Here is a tiny trained network, its code and every weight. The questions are about switching its units off for an input and a class, where a switched-off unit gives its printed mean instead of its output.

import numpy as np


def w(rows, s, z=0):
    codes = np.array(rows[::2]) - 128.0
    scale = np.full(codes.shape[1], s)
    scale[-1] = z or s
    return codes * scale


def f(y):
    return y / 2 * (1 + np.tanh(0.7978845608 * (y + 0.044715 * y**3)))


def log_softmax(a):
    a = a - a.max(-1, keepdims=True)
    return a - np.log(np.exp(a).sum(-1, keepdims=True))


def net(x, mask):
    res = np.array(x, float).reshape(1, 3) / 4 @ E
    y = f(res @ A[0][:, :-1].T + A[0][:, -1])
    res = res + np.where(mask, y, B[0][:, -1]) @ B[0][:, :-1]
    return log_softmax(res[-1] @ U[:, :-1].T + U[:, -1])


A, B = {}, {}
E = w([
[72,131,67,67,214],'x0',
[170,248,162,48,112],'x1',
[116,194,4,164,58],'x2',
],0.011)
A[0] = w([
[149,196,136,66,126,93],'n0',
[207,151,158,181,75,114],'n1',
[92,196,107,212,143,99],'n2',
[111,161,88,128,210,129],'n3',
[112,112,87,89,203,85],'n4',
[149,89,195,137,173,113],'n5',
[196,137,162,66,179,92],'n6',
[130,228,182,166,118,134],'n7',
[240,68,140,174,33,136],'n8',
[123,116,103,251,223,136],'n9',
[119,20,39,79,154,109],'n10',
[107,67,169,39,102,193],'n11',
[42,122,23,84,49,118],'n12',
[27,161,128,89,165,145],'n13',
[97,119,22,45,168,115],'n14',
[89,150,80,92,81,84],'n15',
[135,123,244,156,249,121],'n16',
[102,169,98,156,87,118],'n17',
[166,111,183,215,72,123],'n18',
[54,172,117,64,173,115],'n19',
[73,5,123,183,109,89],'n20',
[136,200,3,143,125,160],'n21',
[74,180,161,59,114,91],'n22',
[153,121,56,98,78,137],'n23',
[90,69,117,218,118,124],'n24',
[104,138,83,128,58,109],'n25',
[161,210,155,25,71,191],'n26',
[108,72,126,79,89,245],'n27',
[152,123,170,137,49,76],'n28',
[114,105,12,63,254,141],'n29',
[138,209,95,237,111,144],'n30',
],0.011,0.012)
B[0] = w([
[160,227,38,80,93,171],'n0',
[199,113,155,160,210,188],'n1',
[95,175,142,89,193,158],'n2',
[189,81,125,184,152,176],'n3',
[162,169,149,122,181,169],'n4',
[78,209,178,63,154,179],'n5',
[113,223,119,96,141,165],'n6',
[159,131,91,121,70,180],'n7',
[202,148,217,166,138,221],'n8',
[154,170,91,71,18,202],'n9',
[180,152,111,87,83,202],'n10',
[75,139,180,162,95,201],'n11',
[77,169,177,74,131,217],'n12',
[183,79,170,145,97,188],'n13',
[186,129,173,175,168,208],'n14',
[130,164,141,86,169,154],'n15',
[69,197,191,85,147,222],'n16',
[112,112,202,67,161,172],'n17',
[170,104,158,148,161,201],'n18',
[211,118,142,142,115,182],'n19',
[152,210,62,30,89,219],'n20',
[78,145,170,133,114,249],'n21',
[150,155,90,80,123,157],'n22',
[91,138,197,116,145,180],'n23',
[155,247,73,91,27,210],'n24',
[84,155,193,64,205,173],'n25',
[107,178,84,144,8,247],'n26',
[63,108,121,244,33,230],'n27',
[198,164,144,33,254,155],'n28',
[187,107,229,155,112,252],'n29',
[98,124,174,133,151,212],'n30',
],0.0078,0.013)
U = w([
[16,159,222,101,148,100],'0',
[227,131,190,179,139,123],'1',
[149,178,75,93,85,116],'2',
[37,109,164,251,66,254],'3',
[101,92,84,172,129,98],'4',
[112,93,129,105,176,105],'5',
[88,126,91,152,193,101],'6',
[123,121,146,148,186,94],'7',
],0.014,0.01)

Each question gives the input, the list of numbers given to net, and the class t.
The units are the neurons (one row each of A and B). Each row of codes is followed by its name. A weight is (code - 128) times the scale printed after its matrix; where a second scale follows, it is the last column's (A, B and U).
mask holds one flag per neuron, in row order. A switched-off neuron (its flag False) gives its mean, the last column of its row in B, instead of its output. The means were averaged over made-up inputs and are rounded, as every weight is.
A unit's drop is (log p(t) with every unit on - log p(t) with that unit switched off) / (log p(t) with every unit on - log p(t) with every unit switched off).
The circuit of an input: a set's keep is (log p(t) with only the set's units on - log p(t) with every unit switched off) / (log p(t) with every unit on - log p(t) with every unit switched off). Starting from the 12 units with the biggest drops (on a tie, the unit counted first), units are removed one at a time, each time the one whose removal leaves the highest keep (on an exact tie, the one counted first), for as long as the keep stays at least 0.8.
circuit, biggest first: the units of the circuit, biggest drop first
most important unit: the unit with the biggest drop
top k neurons: the k neurons with the biggest drops, biggest first
drop when u is switched off: that unit's drop, to one decimal
input [-7,3,-7], class 0: most important unit : n16
input [3,-7,6], class 2: top 3 neurons : [n24, n9, n20]
input [0,-8,8], class 0: top 2 neurons : [n12, n25]
input [-7,-7,2], class 1: top 2 neurons : [n8, n18]
input [3,-3,3], class 3: top 2 neurons : [n16, n5]
input [8,-3,7], class 1: top 3 neurons : [n14, n29, n3]
input [8,8,3], class 1: top 3 neurons : [n29, n14, n19]
input [-6,4,-6], class 0: top 3 neurons : [n16, n5, n29]
input [8,-8,5], class 1: top 2 neurons : [n29, n14]
input [-3,-2,1], class 3: top 2 neurons : [n29, n14]
input [-8,6,-8], class 0: top 2 neurons : [n16, n5]
input [-2,4,0], class 2: drop when n19 is switched off : 0.0
input [-3,-2,-2], class 3: drop when n19 is switched off : 0.1
input [7,7,-1], class 1: circuit, biggest first : [n19]
input [-3,-2,-1], class 3: drop when n14 is switched off : 0.2
